Below are the code and all the weights of a small trained network. Each question names an input and a class and asks about switching units off, where a switched-off unit gives its printed mean instead of its output.

import numpy as np


def w(rows, s, z=0):
    codes = np.array(rows[::2]) - 128.0
    scale = np.full(codes.shape[1], s)
    scale[-1] = z or s
    return codes * scale


def norm(h):
    return h / np.sqrt((h * h).mean(-1, keepdims=True) + 1e-5)


def f(y):
    return y / 2 * (1 + np.tanh(0.7978845608 * (y + 0.044715 * y**3)))


def log_softmax(a):
    a = a - a.max(-1, keepdims=True)
    return a - np.log(np.exp(a).sum(-1, keepdims=True))


def net(x, mask):
    res = np.array(x, float).reshape(1, 8) / 4 @ E
    u = 0
    for l in range(2):
        y = f(norm(res) @ A[l][:, :-1].T + A[l][:, -1])
        res = res + np.where(mask[u : u + 4], y, B[l][:, -1]) @ B[l][:, :-1]
        u += 4
    return log_softmax(norm(res)[-1] @ U[:, :-1].T + U[:, -1])


A, B = {}, {}
E = w([
[181,183,66,1,129,164,194,144,120,114,148,165],'x0',
[87,233,130,92,127,84,82,192,117,185,88,101],'x1',
[127,174,167,96,106,148,146,73,177,129,187,105],'x2',
[74,220,158,170,94,174,115,85,76,86,210,185],'x3',
[193,174,120,182,104,86,106,155,183,60,145,158],'x4',
[104,126,60,134,89,151,101,221,85,21,125,47],'x5',
[105,150,123,92,146,66,98,33,109,18,90,120],'x6',
[219,158,141,152,86,120,73,88,42,174,137,30],'x7',
],0.0068)
A[0] = w([
[118,70,56,243,196,148,220,47,131,90,219,90,59],'0.n0',
[30,60,76,61,193,238,132,23,73,204,148,32,20],'0.n1',
[210,50,178,149,111,206,181,80,122,73,106,139,1],'0.n2',
[165,4,43,142,110,137,158,42,89,91,254,151,6],'0.n3',
],0.0052,0.0051)
B[0] = w([
[124,173,175,70,47,185,24,64,162,182,105,166,209],'0.n0',
[100,97,177,131,103,103,70,178,35,126,217,195,249],'0.n1',
[125,145,112,128,67,44,101,225,181,202,72,191,138],'0.n2',
[222,126,68,6,75,116,126,119,169,235,66,163,199],'0.n3',
],0.011,0.0021)
A[1] = w([
[150,131,113,81,156,117,86,61,165,154,138,132,237],'1.n0',
[234,159,116,163,121,45,86,156,208,79,208,157,2],'1.n1',
[45,255,84,126,142,102,79,140,142,193,113,97,51],'1.n2',
[154,119,80,201,144,230,173,166,171,204,204,101,105],'1.n3',
],0.0078,0.0046)
B[1] = w([
[178,227,149,170,182,198,201,59,104,158,75,113,253],'1.n0',
[109,146,154,51,196,52,132,214,67,246,252,164,170],'1.n1',
[165,78,176,162,60,181,108,103,231,115,60,204,192],'1.n2',
[70,195,23,75,148,186,154,12,116,61,143,64,192],'1.n3',
],0.011,0.0049)
U = w([
[201,125,130,70,30,143,61,140,240,176,82,184,6],'0',
[84,112,168,80,174,77,99,177,101,174,254,189,73],'1',
[148,144,110,163,164,173,129,134,143,113,139,139,231],'2',
[137,131,121,123,160,134,105,109,167,107,164,105,253],'3',
[93,166,76,122,178,136,129,65,147,83,129,77,16],'4',
[152,129,153,130,142,147,145,146,149,107,145,116,179],'5',
[132,137,140,118,101,114,154,120,161,122,142,116,170],'6',
[147,146,139,154,114,135,180,142,146,115,136,100,82],'7',
],0.0098,0.0037)

Each question gives the input, the list of numbers given to net, and the class t.
The units are the neurons (one row each of A and B). Each row of codes is followed by its name. A weight is (code - 128) times the scale printed after its matrix; where a second scale follows, it is the last column's (A, B and U).
mask holds one flag per neuron, layer by layer. A switched-off neuron (its flag False) gives its mean, the last column of its row in B, instead of its output. The means were averaged over made-up inputs and are rounded, as every weight is.
A unit's drop is (log p(t) with every unit on - log p(t) with that unit switched off) / (log p(t) with every unit on - log p(t) with every unit switched off).
The circuit of an input: a set's keep is (log p(t) with only the set's units on - log p(t) with every unit switched off) / (log p(t) with every unit on - log p(t) with every unit switched off). Starting from all 8 units, units are removed one at a time, each time the one whose removal leaves the highest keep (on an exact tie, the one counted first), for as long as the keep stays at least 0.8.
units of the circuit, in order: the units of the circuit, biggest drop first
top k neurons: the k neurons with the biggest drops, biggest first
top k neurons in layer l: the k neurons of layer l with the biggest drops, biggest first
drop when u is switched off: that unit's drop, to one decimal
input [0,-2,-7,4,-8,6,7,-2], class 1: top 2 neurons	0.n1, 1.n0
input [-7,8,-1,6,-5,5,-5,6], class 0: units of the circuit, in order	1.n2
input [-5,-8,5,7,-8,7,4,-7], class 0: top 3 neurons	0.n0, 0.n3, 1.n3
input [4,6,-7,7,8,3,5,-8], class 1: top 3 neurons	1.n1, 1.n0, 0.n0
input [-2,-7,-5,4,8,0,-5,-7], class 1: top 2 neurons	1.n1, 1.n2
input [1,-2,6,-6,5,1,-7,-1], class 4: top 2 neurons	1.n3, 0.n1
input [-8,-7,2,2,8,2,4,-2], class 1: top 3 neurons	1.n1, 1.n2, 0.n2
input [-5,-7,4,-2,4,-2,0,3], class 0: top 2 neurons	0.n0, 0.n2
input [2,-6,4,1,4,-5,3,-2], class 0: top 3 neurons	0.n3, 0.n0, 0.n2
input [0,6,-5,6,-1,2,5,-6], class 0: top 3 neurons in layer 1	1.n2, 1.n0, 1.n3
input [-1,-7,4,0,8,5,-6,1], class 1: top 2 neurons in layer 1	1.n1, 1.n2
input [-2,-7,3,-1,7,6,-6,-1], class 0: top 4 neurons	0.n0, 0.n3, 0.n2, 0.n1
input [-4,6,-2,2,2,6,-5,3], class 0: top 3 neurons	1.n2, 1.n0, 0.n1
input [2,7,8,-8,7,-8,5,0], class 2: units of the circuit, in order	1.n0
input [6,3,-4,-6,0,-8,-5,-2], class 7: drop when 1.n0 is switched off	0.1
input [-5,-3,3,-3,-3,-6,-7,-3], class 4: drop when 1.n1 is switched off	0.0
input [1,1,2,0,-6,-2,-1,5], class 1: drop when 0.n1 is switched off	1.5
